Below is a small trained network, with its code and all its weights. Each question gives an input and a target symbol and asks what happens when units are switched off, that is, made to give their printed mean instead of their output.

import numpy as np


def w(rows, s, z=0):
    codes = np.array(rows[::2]) - 128.0
    scale = np.full(codes.shape[1], s)
    scale[-1] = z or s
    return codes * scale


def f(y):
    return y / 2 * (1 + np.tanh(0.7978845608 * (y + 0.044715 * y**3)))


def softmax(a):
    e = np.exp(a - a.max(-1, keepdims=True))
    return e / e.sum(-1, keepdims=True)


def log_softmax(a):
    a = a - a.max(-1, keepdims=True)
    return a - np.log(np.exp(a).sum(-1, keepdims=True))


def net(x, mask):
    ids = ['βγδζθλμξπστφψω'.index(c) for c in x.split()]
    T = len(ids)
    res = E[ids] + P[:T]
    u = 0
    for l in range(2):
        q, k, v = (res @ M[l].T for M in (Q, K, V))
        z = softmax(np.where(np.tri(T) > 0, q @ k.T / 4**0.5, -1e9)) @ v
        res = res + np.where(mask[u], z, O[l][:, -1]) @ O[l][:, :-1]
        u += 1
        y = f(res @ A[l][:, :-1].T + A[l][:, -1])
        res = res + np.where(mask[u : u + 4], y, B[l][:, -1]) @ B[l][:, :-1]
        u += 4
    return log_softmax(res[-1] @ U[:, :-1].T + U[:, -1])


Q, K, V, O, A, B = {}, {}, {}, {}, {}, {}
E = w([
[61,103,153,212,133,73,137],'β',
[149,112,97,11,189,149,151],'γ',
[187,132,214,140,106,67,165],'δ',
[113,172,66,79,203,118,214],'ζ',
[158,103,158,87,133,109,93],'θ',
[28,112,61,117,196,133,127],'λ',
[104,195,146,133,153,121,36],'μ',
[103,42,128,151,109,69,63],'ξ',
[146,220,93,169,156,55,203],'π',
[134,210,68,49,202,138,137],'σ',
[122,44,110,113,148,81,226],'τ',
[97,138,155,68,181,152,152],'φ',
[121,35,202,86,129,122,121],'ψ',
[230,179,178,52,142,101,190],'ω',
],0.011)
P = w([
[138,102,177,146,166,135,138],'0',
[91,162,131,97,34,85,123],'1',
[90,139,98,102,72,110,138],'2',
[113,105,87,123,86,98,115],'3',
[129,107,80,131,121,100,119],'4',
[132,95,97,142,145,91,135],'5',
[145,103,108,131,169,73,137],'6',
[136,105,134,122,199,54,167],'7',
[176,138,201,133,183,6,134],'8',
],0.014)
Q[0] = w([
[114,141,200,134,126,166,175],'L0H0',
[87,108,170,94,123,79,104],'L0H0',
[131,145,184,87,229,2,105],'L0H0',
[184,153,121,154,29,223,130],'L0H0',
],0.0084)
K[0] = w([
[75,161,180,94,130,108,137],'L0H0',
[152,138,132,145,163,152,157],'L0H0',
[199,85,159,208,255,180,123],'L0H0',
[61,137,137,74,30,129,154],'L0H0',
],0.0099)
V[0] = w([
[100,109,139,149,73,140,48],'L0H0',
[98,18,115,104,77,131,75],'L0H0',
[74,110,215,138,132,165,73],'L0H0',
[136,245,100,156,138,146,39],'L0H0',
],0.011)
O[0] = w([
[86,125,136,87,127,60,153,3],'L0H0',
[75,216,163,83,143,89,154,43],'L0H0',
[140,160,116,116,182,31,102,119],'L0H0',
[123,1,130,96,92,69,129,29],'L0H0',
],0.014,0.0042)
A[0] = w([
[235,167,3,133,105,72,237,144],'L0N0',
[149,10,92,142,134,156,101,197],'L0N1',
[176,105,203,9,152,181,231,254],'L0N2',
[37,92,96,116,149,144,200,204],'L0N3',
],0.0054,0.008)
B[0] = w([
[30,125,208,129,152,59,88,207],'L0N0',
[184,159,113,65,127,93,228,254],'L0N1',
[129,119,104,106,103,85,2,205],'L0N2',
[187,114,61,143,154,72,165,174],'L0N3',
],0.0089,0.0065)
Q[1] = w([
[212,159,120,191,181,114,128],'L1H0',
[77,115,211,105,164,131,178],'L1H0',
[254,153,122,156,228,57,109],'L1H0',
[141,168,95,154,66,82,108],'L1H0',
],0.0063)
K[1] = w([
[141,94,187,103,246,117,128],'L1H0',
[122,142,130,144,71,175,92],'L1H0',
[175,86,175,137,254,178,149],'L1H0',
[126,96,72,93,156,157,158],'L1H0',
],0.0061)
V[1] = w([
[67,164,45,66,235,150,198],'L1H0',
[137,100,70,1,117,122,90],'L1H0',
[113,149,166,148,79,34,189],'L1H0',
[178,203,219,12,70,157,59],'L1H0',
],0.0094)
O[1] = w([
[138,125,184,150,30,101,112,253],'L1H0',
[104,162,203,187,147,135,211,113],'L1H0',
[251,197,115,92,131,156,117,123],'L1H0',
[174,94,111,222,163,109,163,134],'L1H0',
],0.013,0.0047)
A[1] = w([
[215,80,58,94,72,227,151,50],'L1N0',
[174,167,107,165,203,249,124,253],'L1N1',
[67,128,93,115,88,22,135,107],'L1N2',
[205,254,219,51,136,137,179,85],'L1N3',
],0.0059,0.0062)
B[1] = w([
[158,170,191,185,134,59,102,148],'L1N0',
[85,185,65,112,86,144,255,175],'L1N1',
[121,59,156,123,234,174,91,163],'L1N2',
[117,60,134,153,178,214,73,255],'L1N3',
],0.0091,0.009)
U = w([
[136,168,81,74,160,107,68,73],'β',
[100,125,136,172,167,112,125,72],'γ',
[134,170,39,113,196,102,113,32],'δ',
[160,22,133,151,72,151,138,114],'ζ',
[87,245,128,139,200,90,124,139],'θ',
[98,141,206,100,77,115,96,230],'λ',
[142,150,138,125,200,171,111,149],'μ',
[111,255,132,169,101,232,99,170],'ξ',
[220,77,54,93,37,168,144,233],'π',
[107,155,182,172,112,135,173,167],'σ',
[154,83,92,171,77,189,87,112],'τ',
[170,22,100,92,188,13,110,141],'φ',
[152,179,116,160,150,79,128,109],'ψ',
[150,126,65,160,159,148,147,3],'ω',
],0.0096,0.0048)

Each question gives the input, a string of symbols that net reads in full, and the target symbol t.
The units are the heads (4 rows each of Q, K, V and O) and the neurons (one row each of A and B). Each row of codes is followed by its name. A weight is (code - 128) times the scale printed after its matrix; where a second scale follows, it is the last column's (O, A, B and U).
mask holds one flag per unit, layer by layer, with each layer's heads first. A switched-off unit (its flag False) gives its mean, the last column of its rows in O or B, instead of its output. The means were averaged over made-up inputs and are rounded, as every weight is.
A unit's drop is (log p(t) with every unit on - log p(t) with that unit switched off) / (log p(t) with every unit on - log p(t) with every unit switched off).
The circuit of an input: a set's keep is (log p(t) with only the set's units on - log p(t) with every unit switched off) / (log p(t) with every unit on - log p(t) with every unit switched off). Starting from all 10 units, units are removed one at a time, each time the one whose removal leaves the highest keep (on an exact tie, the one counted first), for as long as the keep stays at least 0.8.
units of the circuit, in order: the units of the circuit, biggest drop first
most important unit: the unit with the biggest drop
k most important neurons: the k neurons with the biggest drops, biggest first
top k neurons in layer l: the k neurons of layer l with the biggest drops, biggest first
input ψ μ β ξ π ω μ, target ψ: units of the circuit, in order -> [L1H0 L0H0]
input λ β ζ θ δ λ, target λ: top 2 neurons in layer 0 -> [L0N3 L0N0]
input π ζ λ β θ ξ π π τ, target π: units of the circuit, in order -> [L0H0 L0N1]
input β π β σ, target β: most important unit -> L1H0
input μ μ λ, target μ: 2 most important neurons -> [L1N3 L1N2]
input ξ τ π μ γ τ μ, target ξ: units of the circuit, in order -> [L1H0 L0H0 L1N3]
input ζ π γ ξ π μ π λ, target π: units of the circuit, in order -> [L0H0 L0N1]
input λ ψ λ γ μ, target λ: units of the circuit, in order -> [L1H0 L0H0]
input σ σ τ ψ μ, target σ: 2 most important neurons -> [L0N1 L0N2]
input φ σ μ μ γ π μ ζ, target φ: top 2 neurons in layer 0 -> [L0N0 L0N1]
input σ δ μ, target σ: 4 most important neurons -> [L0N1 L0N0 L0N2 L1N3]
input π ζ λ μ τ τ λ, target ξ: units of the circuit, in order -> [L0H0 L1H0 L0N1]
input μ λ μ ζ, target μ: units of the circuit, in order -> [L1H0 L0H0 L1N3]
input γ φ ζ μ π μ ψ μ π, target φ: most important unit -> L1H0
input β μ τ, target β: top 3 neurons in layer 0 -> [L0N3 L0N2 L0N1]
input π μ μ π φ, target π: units of the circuit, in order -> [L0N1 L0H0]
input μ μ γ, target μ: units of the circuit, in order -> [L1H0 L0H0 L1N3]
input σ φ π μ γ γ, target σ: 2 most important neurons -> [L0N1 L1N3]
input σ π π π μ μ γ τ, target σ: units of the circuit, in order -> [L0H0 L1H0 L0N1]
input π ξ γ θ μ γ σ π μ, target π: top neuron in layer 1 -> [L1N1]
input μ π λ, target π: units of the circuit, in order -> [L1H0 L0N2]
input δ λ δ μ, target δ: top 2 neurons in layer 0 -> [L0N1 L0N0]
input τ ω μ μ ω π μ, target τ: units of the circuit, in order -> [L1H0 L0H0]
input δ π μ μ λ, target φ: top 2 neurons in layer 0 -> [L0N3 L0N1]
